How the objects are linked:
Q836: y>Q992, w>Q204
Q208: y>Q432, w>Q824
Q172: y>Q221, w>Q30
Q957: y>Q369, w>Q154
Q984: y>Q30, w>Q221
Q725: y>Q416, w>Q898
Q233: y>Q316, w>Q959
Q992: y>Q523, w>Q802
Q956: y>Q802, w>Q523
Q78: y>Q724, w>Q283
Q236: y>Q778, w>Q195
Q824: y>Q956, w>Q208
Q478: y>Q957, w>Q587
Q316: y>Q898, w>Q416
Q154: y>Q587, w>Q957
Q604: y>Q172, w>Q492
Q283: y>Q725, w>Q78
Q778: y>Q894, w>Q503
Q228: y>Q582, w>Q306
Q582: y>Q836, w>Q280
Q716: y>Q199, w>Q24
Q221: y>Q735, w>Q984
Q224: y>Q24, w>Q199
Q724: y>Q503, w>Q894
Q898: y>Q78, w>Q725
Q24: y>Q137, w>Q716
Q884: y>Q824, w>Q432
Q512: y>Q233, w>Q947
Q959: y>Q947, w>Q233
Q947: y>Q710, w>Q512
Q749: y>Q512, w>Q710
Q802: y>Q204, w>Q992
Q30: y>Q492, w>Q172
Q492: y>Q749, w>Q604
Q894: y>Q283, w>Q724
Q369: y>Q716, w>Q137
Q432: y>Q224, w>Q884
Q416: y>Q959, w>Q316
Q587: y>Q606, w>Q478
Q710: y>Q604, w>Q749
Q306: y>Q236, w>Q228
Q204: y>Q280, w>Q836
Q735: y>Q478, w>Q606
Q606: y>Q984, w>Q735
Q199: y>Q884, w>Q224
Q280: y>Q306, w>Q582
Q195: y>Q228, w>Q236
Q503: y>Q195, w>Q778
Q523: y>Q208, w>Q956
Q137: y>Q154, w>Q369

In the rows, zero is written as 447.

The rows follow the links: the fewer symbols apart two objects are, the more alike their rows tend to be.

Each row is also shifted at random along 4 hidden directions that mean nothing.

Known rows, each with its object:
 540   387   650   430   433   634   531   413   338   496   529   379   512   518   400   493   429   545   419   358   401   381   266   587 | Q369
 448   518   572   215   342   575   401   461   300   474   534   403   469   508   496   622   432   257   386   286   311   368   405   515 | Q587
 439   496   571   221   366   488   379   617   335   508   553   461   524   368   444   611   489   348   361   298   339   303   446   486 | Q154
 326   486   403   303   339   380   325   331   512   360   332   436   426   337   394   468   339   172   506   506   353   415   576   430 | Q224
 550   386   352   626   456   434   644   592   474   527   476   507   555   376   594   311   576   434   581   444   536   362   428   496 | Q724
 598   545   274   592   328   445   626   416   596   567   476   497   492   391   511   441   441   535   558   411   571   525   442   545 | Q228
 290   320   294   475   462   564   586   483   446   419   330   525   331   528   559   308   550   223   332   382   518   421   510   451 | Q280
 345   371   258   449   407   527   606   501   476   437   406   577   353   487   600   378   558   291   399   392   507   483   515   470 | Q306
 539   333   546   616   657   254   428   599   396   387   362   380   555   507   430   324   532   530   449   566   476   449   389   335 | Q233
 267   447   506   245   415   268   385   365   421   464   480   581   525   331   492   564   496   396   431   490   269   387   540   504 | Q137
 690   558   357   624   260   550   580   809   542   673   506   370   566   378   446   452   549   427   372   186   636   354   385   545 | Q195
 374   657   309   445   400   317   271   209   585   382   354   353   271   540   439   542   380   402   449   444   466   555   522   330 | Q416
 350   334   599   448   662   528   364   394   284   350   391   341   380   680   416   415   513   584   236   421   432   461   358   303 | Q749
 249   450   518   355   439   463   390   258   350   410   493   426   430   375   554   464   432   349   554   466   239   217   424   483 | Q221
 403   616   377   458   433   285   262   319   553   409   403   370   355   438   363   508   365   472   506   535   432   530   562   283 | Q959
 524   591   272   454   320   318   585   469   599   498   438   517   423   489   594   538   497   296   472   321   533   559   489   538 | Q778
 597   407   640   387   371   408   509   310   418   468   460   326   592   497   494   522   369   356   456   358   332   334   254   581 | Q957

In each set, the symbols that take the first to the second take the third to the fourth. Give the fourth.
Answer with the object's name.
 445   416   589   324   410   557   558   244   329   483   618   481   513   383   512   481   370   461   736   526   293   349   313   611
:  642   396   672   477   448   401   479   438   422   460   379   293   619   575   353   515   431   484   238   312   436   438   266   501
::  451   296   570   547   671   266   339   459   366   356   322   337   500   590   415   371   516   560   290   482   445   459   378   288
: Q898

 427   483   287   441   381   523   633   522   493   520   511   607   367   417   606   436   569   401   495   389   524   533   526   526
:  454   661   303   463   370   477   339   366   514   441   468   420   272   501   447   564   405   487   489   399   536   609   505   394
::  413   643   285   451   394   188   489   226   612   469   462   550   350   494   542   549   469   585   550   510   465   670   490   463
: Q947

 483   541   448   361   336   486   242   772   507   474   444   445   504   217   233   494   380   383   394   451   483   409   619   399
:  245   548   436   451   513   325   183   441   453   432   487   433   349   387   340   499   488   644   338   521   421   400   580   268
::  571   533   587   242   380   457   442   404   348   432   540   399   517   526   474   633   400   325   536   346   328   485   303   539
: Q778

 440   382   582   359   428   515   505   242   330   455   572   449   512   425   552   492   401   394   670   495   296   345   315   577
:  544   301   586   445   539   600   538   325   388   406   470   426   479   556   344   376   368   586   439   517   470   549   288   498
::  421   497   517   404   386   405   291   468   381   435   453   315   510   347   463   486   422   233   552   442   283   185   459   400
: Q957

 271   231   350   492   586   488   575   560   398   426   410   679   393   437   471   238   602   578   310   539   512   479   537   433
:  551   261   433   497   513   628   550   607   434   357   386   446   479   487   332   267   376   332   476   519   540   537   441   423
::  282   518   322   368   335   680   275   445   501   397   361   387   260   397   285   433   315   355   331   423   487   433   608   346
: Q992

 675   685   413   479   360   436   268   717   548   539   571   387   442   348   292   596   382   590   532   437   582   581   564   389
:  475   433   580   304   487   704   428   277   258   360   477   344   333   688   459   543   329   372   445   377   385   534   264   430
::  399   256   443   579   617   619   495   577   328   370   458   448   427   530   480   241   498   483   520   554   506   407   421   363
: Q236

 397   626   295   452   372   488   491   445   515   547   532   567   314   502   525   538   533   577   367   347   549   573   501   476
:  259   459   455   266   405   451   339   475   417   443   520   555   454   281   386   493   430   378   501   526   329   369   591   496
::  507   416   649   398   585   623   379   533   272   425   555   383   436   618   377   484   451   660   353   441   466   523   320   390
: Q956

 435   593   280   443   389   530   543   467   509   543   632   623   315   407   523   537   525   625   587   444   559   609   519   503
:  482   583   350   500   321   370   291   502   636   449   319   356   438   378   252   494   350   420   310   440   538   478   542   374
::  578   270   379   511   452   395   559   551   535   352   240   399   489   468   434   293   384   121   481   518   510   511   438   444
: Q154

 298   583   314   427   422   627   508   514   412   561   615   631   266   469   503   517   583   734   321   362   565   582   539   457
:  359   459   647   332   553    42   396   174   409   411   406   407   532   622   498   607   563   543   213   378   297   485   288   470
::  402   569   315   556   360   183   434   233   678   483   287   413   410   494   405   483   478   578   209   385   529   523   481   394
: Q478

 359   469   604   264   458   277   415   453   336   504   549   524   537   455   461   641   569   538   284   369   283   379   421   503
:  271   526   455   451   508   393   196   494   405   434   566   461   410   273   341   443   455   645   479   582   369   352   580   342
::  238   496   486   403   468   292   186   265   412   367   362   361   376   405   491   454   435   369   450   477   280   252   515   335
: Q154

 356   501   322   473   374   199   312   260   669   396   260   436   414   391   325   475   388   486   304   510   464   522   573   395
:  511   324   412   584   548   512   529   549   400   392   369   396   471   476   551   263   501   273   549   448   503   362   414   392
::  531   557   332   526   375   380   448   437   637   512   494   573   471   265   255   455   341   718   585   621   554   636   548   482
: Q316

 451   459   277   608   385   525   627   462   512   582   552   591   417   358   556   416   574   656   515   440   566   439   434   551
:  368   414   564   371   465   487   485   266   331   466   602   539   523   335   558   472   425   521   728   552   251   286   417   556
::  714   291   524   536   511   411   530   615   493   373   327   384   632   472   297   346   378   382   454   514   538   551   365   430
: Q512

 444   208   435   485   570   640   542   567   416   374   355   489   444   527   344   265   415   459   387   545   558   528   450   410
:  605   585   330   595   297   257   479   478   670   551   385   391   475   432   410   500   479   498   271   280   569   502   443   492
::  614   486   326   590   315   505   646   521   522   540   391   391   499   437   601   397   503   252   519   264   562   368   386   517
: Q280

 395   461   591   225   442   485   414   387   319   479   605   509   463   447   485   624   497   437   438   381   295   418   391   522
:  657   280   569   529   526   418   517   470   460   413   331   385   570   528   280   384   382   479   414   525   493   545   318   477
::  435   358   344   605   487   496   581   467   453   393   319   356   431   520   634   282   510   194   449   337   480   295   402   410
: Q710

 570   413   612   387   408   485   535   244   417   428   408   316   508   574   479   506   367   383   445   375   355   422   239   538
:  549   269   405   486   494   575   568   782   457   410   403   540   539   417   342   263   427   382   471   539   571   516   504   458
::  240   418   446   299   449   507   315   558   424   457   594   672   436   198   315   452   463   640   477   614   426   404   648   441
: Q984

 552   334   575   537   618   599   371   661   319   376   473   338   459   593   388   373   435   529   438   498   516   488   366   348
:  348   272   457   616   638   469   448   536   356   372   356   405   414   558   522   266   566   463   312   453   487   326   430   321
::  478   453   597   402   365   382   419   405   368   504   495   346   588   399   510   526   436   294   487   359   284   222   361   530
: Q957

 427   295   509   537   682   408   414   320   348   271   379   379   426   622   462   321   439   501   506   606   423   502   374   326
:  584   412   644   436   421   287   530   315   424   524   481   416   644   447   500   539   470   509   515   403   320   372   296   602
::  441   681   314   435   387   438   347   400   521   471   475   426   270   492   446   560   394   511   387   363   557   573   507   382
: Q836

 457   496   454   267   330   565   342   671   455   476   491   481   491   224   282   481   327   267   567   485   445   394   606   468
:  360   458   381   382   447   288   334   430   557   414   452   572   504   207   303   449   357   512   582   672   415   489   631   433
::  527   258   458   565   559   232   477   726   526   440   294   485   607   432   366   306   565   426   275   491   543   460   493   399
: Q956

